Below is a small trained network, with its code and all its weights. Each question gives an input and a class and asks what happens when units are switched off, that is, made to give their printed mean instead of their output.

import numpy as np


def w(rows, s, z=0):
    codes = np.array(rows[::2]) - 128.0
    scale = np.full(codes.shape[1], s)
    scale[-1] = z or s
    return codes * scale


def f(y):
    return np.maximum(y, 0)


def log_softmax(a):
    a = a - a.max(-1, keepdims=True)
    return a - np.log(np.exp(a).sum(-1, keepdims=True))


def net(x, mask):
    res = np.array(x, float).reshape(1, 6) / 4 @ E
    y = f(res @ A[0][:, :-1].T + A[0][:, -1])
    res = res + np.where(mask, y, B[0][:, -1]) @ B[0][:, :-1]
    return log_softmax(res[-1] @ U[:, :-1].T + U[:, -1])


A, B = {}, {}
E = w([
[94,125,164,165,73,114],'x0',
[204,142,139,143,106,123],'x1',
[145,251,161,148,77,166],'x2',
[133,105,172,64,47,91],'x3',
[105,209,61,125,94,75],'x4',
[172,196,90,115,94,170],'x5',
],0.012)
A[0] = w([
[130,152,112,141,215,183,157],'N1',
[89,136,136,90,126,248,220],'N2',
[138,70,214,107,115,137,138],'N3',
[92,148,95,84,136,75,122],'N4',
[100,60,170,109,114,161,103],'N5',
[157,83,167,202,84,102,143],'N6',
[78,15,215,144,113,155,62],'N7',
[126,195,126,175,84,131,117],'N8',
[53,120,159,208,76,162,120],'N9',
[174,63,160,191,80,98,81],'N10',
[65,95,64,97,127,89,72],'N11',
[102,250,131,122,96,124,164],'N12',
[104,169,97,151,35,190,101],'N13',
[92,92,164,109,201,138,94],'N14',
[169,62,188,96,210,116,147],'N15',
[134,164,107,132,200,216,253],'N16',
],0.011,0.0032)
B[0] = w([
[108,86,41,129,169,164,197],'N1',
[239,198,138,196,124,158,191],'N2',
[109,127,185,126,46,96,194],'N3',
[83,93,85,110,139,39,169],'N4',
[145,196,228,168,82,144,179],'N5',
[210,137,76,170,115,122,170],'N6',
[133,227,225,170,146,77,215],'N7',
[135,163,176,160,95,139,210],'N8',
[101,98,150,151,127,149,178],'N9',
[178,135,95,161,48,164,169],'N10',
[88,7,134,103,129,57,173],'N11',
[83,181,154,197,111,105,251],'N12',
[86,223,180,162,30,105,211],'N13',
[119,123,145,163,150,74,176],'N14',
[133,130,119,143,97,92,204],'N15',
[212,184,1,102,161,179,222],'N16',
],0.0082,0.014)
U = w([
[135,108,127,44,111,172,82],'0',
[97,83,38,84,121,69,245],'1',
[60,106,190,90,169,78,2],'2',
[119,194,170,164,86,110,131],'3',
[154,98,167,55,72,107,152],'4',
[182,147,89,96,246,181,129],'5',
],0.013,0.0024)

Each question gives the input, the list of numbers given to net, and the class t.
The units are the neurons (one row each of A and B). Each row of codes is followed by its name. A weight is (code - 128) times the scale printed after its matrix; where a second scale follows, it is the last column's (A, B and U).
mask holds one flag per neuron, in row order. A switched-off neuron (its flag False) gives its mean, the last column of its row in B, instead of its output. The means were averaged over made-up inputs and are rounded, as every weight is.
A unit's drop is (log p(t) with every unit on - log p(t) with that unit switched off) / (log p(t) with every unit on - log p(t) with every unit switched off).
The circuit of an input: a set's keep is (log p(t) with only the set's units on - log p(t) with every unit switched off) / (log p(t) with every unit on - log p(t) with every unit switched off). Starting from the 12 units with the biggest drops (on a tie, the unit counted first), units are removed one at a time, each time the one whose removal leaves the highest keep (on an exact tie, the one counted first), for as long as the keep stays at least 0.8.
circuit, biggest first: the units of the circuit, biggest drop first
unit that matters most: the unit with the biggest drop
k most important neurons: the k neurons with the biggest drops, biggest first
drop of u: that unit's drop, to one decimal
input [-2,5,8,-7,-1,-3], class 5: circuit, biggest first -> (N16; N1)
input [-8,2,-3,-4,5,2], class 5: unit that matters most -> N16
input [-7,-5,-7,-3,2,7], class 1: 3 most important neurons -> (N11; N4; N7)
input [3,-6,-8,-8,3,-4], class 1: 2 most important neurons -> (N1; N12)
input [5,-8,-4,2,-2,-4], class 2: 2 most important neurons -> (N11; N13)
input [-4,7,2,-5,1,8], class 5: 2 most important neurons -> (N16; N1)
input [5,-2,-6,-1,-2,8], class 4: 2 most important neurons -> (N12; N16)
input [-6,5,-5,-2,3,3], class 5: drop of N3 -> 0.1
input [-2,-5,-3,-3,5,3], class 1: drop of N4 -> 0.0
input [-8,5,-2,5,0,4], class 1: drop of N1 -> -0.1
input [0,-5,-6,-5,-8,-6], class 3: 2 most important neurons -> (N7; N5)
